Below is a small trained network, with its code and all its weights. Each question gives an input and a class and asks what happens when units are switched off, that is, made to give their printed mean instead of their output.

import numpy as np


def w(rows, s, z=0):
    codes = np.array(rows[::2]) - 128.0
    scale = np.full(codes.shape[1], s)
    scale[-1] = z or s
    return codes * scale


def f(y):
    return np.maximum(y, 0)


def log_softmax(a):
    a = a - a.max(-1, keepdims=True)
    return a - np.log(np.exp(a).sum(-1, keepdims=True))


def net(x, mask):
    res = np.array(x, float).reshape(1, 6) / 4 @ E
    y = f(res @ A[0][:, :-1].T + A[0][:, -1])
    res = res + np.where(mask, y, B[0][:, -1]) @ B[0][:, :-1]
    return log_softmax(res[-1] @ U[:, :-1].T + U[:, -1])


A, B = {}, {}
E = w([
[73,37,147,227,213,182,42,80,137,136,198,123],'x0',
[78,150,73,214,65,199,189,208,163,181,132,112],'x1',
[89,207,94,101,19,115,17,91,48,157,230,75],'x2',
[87,195,21,107,208,107,72,115,152,197,81,194],'x3',
[227,65,49,99,73,254,109,97,158,51,116,245],'x4',
[138,155,145,113,158,157,111,163,119,116,146,119],'x5',
],0.0091)
A[0] = w([
[185,237,113,28,93,73,213,204,115,111,70,138,48],'neuron 1',
[60,147,221,143,167,27,129,177,125,206,88,35,38],'neuron 2',
[123,180,20,139,219,104,112,102,164,184,103,154,72],'neuron 3',
[71,70,136,197,247,196,76,94,123,156,177,115,2],'neuron 4',
[183,44,238,178,61,136,205,133,96,73,174,43,68],'neuron 5',
[169,83,187,38,206,29,105,22,100,77,104,136,69],'neuron 6',
[86,123,82,225,96,160,210,200,187,175,118,101,87],'neuron 7',
[170,72,168,140,254,137,239,149,236,127,35,125,59],'neuron 8',
],0.007,0.0053)
B[0] = w([
[27,89,214,241,162,67,117,22,168,61,109,143,223],'neuron 1',
[228,6,132,72,37,221,64,157,168,19,128,157,251],'neuron 2',
[65,80,199,5,179,136,170,165,50,178,70,168,206],'neuron 3',
[122,138,227,221,143,75,127,58,156,126,104,165,208],'neuron 4',
[51,105,169,64,196,122,147,153,39,174,62,160,221],'neuron 5',
[79,241,79,142,157,135,202,247,168,83,254,171,212],'neuron 6',
[48,155,87,153,147,161,154,206,147,98,234,159,214],'neuron 7',
[125,183,107,85,55,161,25,55,108,179,183,38,244],'neuron 8',
],0.0073,0.013)
U = w([
[85,109,178,246,157,77,120,38,176,110,113,150,89],'0',
[84,193,79,166,152,135,155,223,166,113,212,138,89],'1',
[77,105,149,49,177,128,138,151,45,181,46,143,89],'2',
[202,41,86,97,92,208,86,103,204,57,100,195,131],'3',
[98,207,94,99,68,111,31,37,83,185,188,2,127],'4',
[113,131,110,140,149,119,120,129,146,134,128,106,254],'5',
[183,144,103,134,149,74,121,122,164,165,92,92,137],'6',
[200,136,59,164,156,98,172,132,154,177,79,54,105],'7',
],0.009,0.016)

Each question gives the input, the list of numbers given to net, and the class t.
The units are the neurons (one row each of A and B). Each row of codes is followed by its name. A weight is (code - 128) times the scale printed after its matrix; where a second scale follows, it is the last column's (A, B and U).
mask holds one flag per neuron, in row order. A switched-off neuron (its flag False) gives its mean, the last column of its row in B, instead of its output. The means were averaged over made-up inputs and are rounded, as every weight is.
A unit's drop is (log p(t) with every unit on - log p(t) with that unit switched off) / (log p(t) with every unit on - log p(t) with every unit switched off).
The circuit of an input: a set's keep is (log p(t) with only the set's units on - log p(t) with every unit switched off) / (log p(t) with every unit on - log p(t) with every unit switched off). Starting from all 8 units, units are removed one at a time, each time the one whose removal leaves the highest keep (on an exact tie, the one counted first), for as long as the keep stays at least 0.8.
circuit, biggest first: the units of the circuit, biggest drop first
most important unit: the unit with the biggest drop
top k neurons: the k neurons with the biggest drops, biggest first
drop when u is switched off: that unit's drop, to one decimal
input [-3,6,5,-6,-3,-8], class 5: most important unit => neuron 6
input [5,0,2,6,-7,-2], class 3: top 2 neurons => neuron 2; neuron 5
input [-4,4,4,-2,-3,7], class 5: top 2 neurons => neuron 8; neuron 6
input [1,-1,-3,-8,5,-1], class 2: top 2 neurons => neuron 5; neuron 2
input [-4,-4,3,4,4,-4], class 0: circuit, biggest first => neuron 2; neuron 1
input [1,-6,5,-1,-6,0], class 1: top 2 neurons => neuron 6; neuron 8
input [-2,1,8,1,-8,-5], class 3: top 2 neurons => neuron 2; neuron 8
input [-6,2,5,4,6,8], class 5: top 4 neurons => neuron 2; neuron 8; neuron 4; neuron 1
input [1,-8,7,7,7,-7], class 1: top 3 neurons => neuron 6; neuron 2; neuron 8
input [7,4,-6,-6,-7,-8], class 5: top 4 neurons => neuron 1; neuron 5; neuron 8; neuron 2
input [-2,-7,-8,-6,-2,-3], class 4: top 2 neurons => neuron 8; neuron 7
input [-4,2,6,6,-7,-8], class 5: top 4 neurons => neuron 8; neuron 5; neuron 1; neuron 2
input [6,-4,4,1,-5,3], class 0: top 2 neurons => neuron 4; neuron 8
input [-5,2,4,8,-1,-4], class 2: most important unit => neuron 3
input [-6,-6,-4,-5,-1,3], class 0: top 4 neurons => neuron 1; neuron 7; neuron 3; neuron 2
input [4,-7,0,2,-2,1], class 1: top 2 neurons => neuron 6; neuron 1
input [-2,-6,-6,-5,-8,6], class 3: top 2 neurons => neuron 2; neuron 7
input [5,8,1,6,8,-5], class 1: top 3 neurons => neuron 2; neuron 7; neuron 1
input [-1,7,-8,2,0,-4], class 4: drop when neuron 6 is switched off => 0.2
input [6,-6,4,1,-4,1], class 0: most important unit => neuron 4
input [0,-6,5,-1,-8,7], class 3: drop when neuron 2 is switched off => 0.8
input [4,3,-8,4,-1,-6], class 4: drop when neuron 8 is switched off => 1.0
input [-6,4,-6,-5,5,8], class 5: drop when neuron 5 is switched off => 0.1
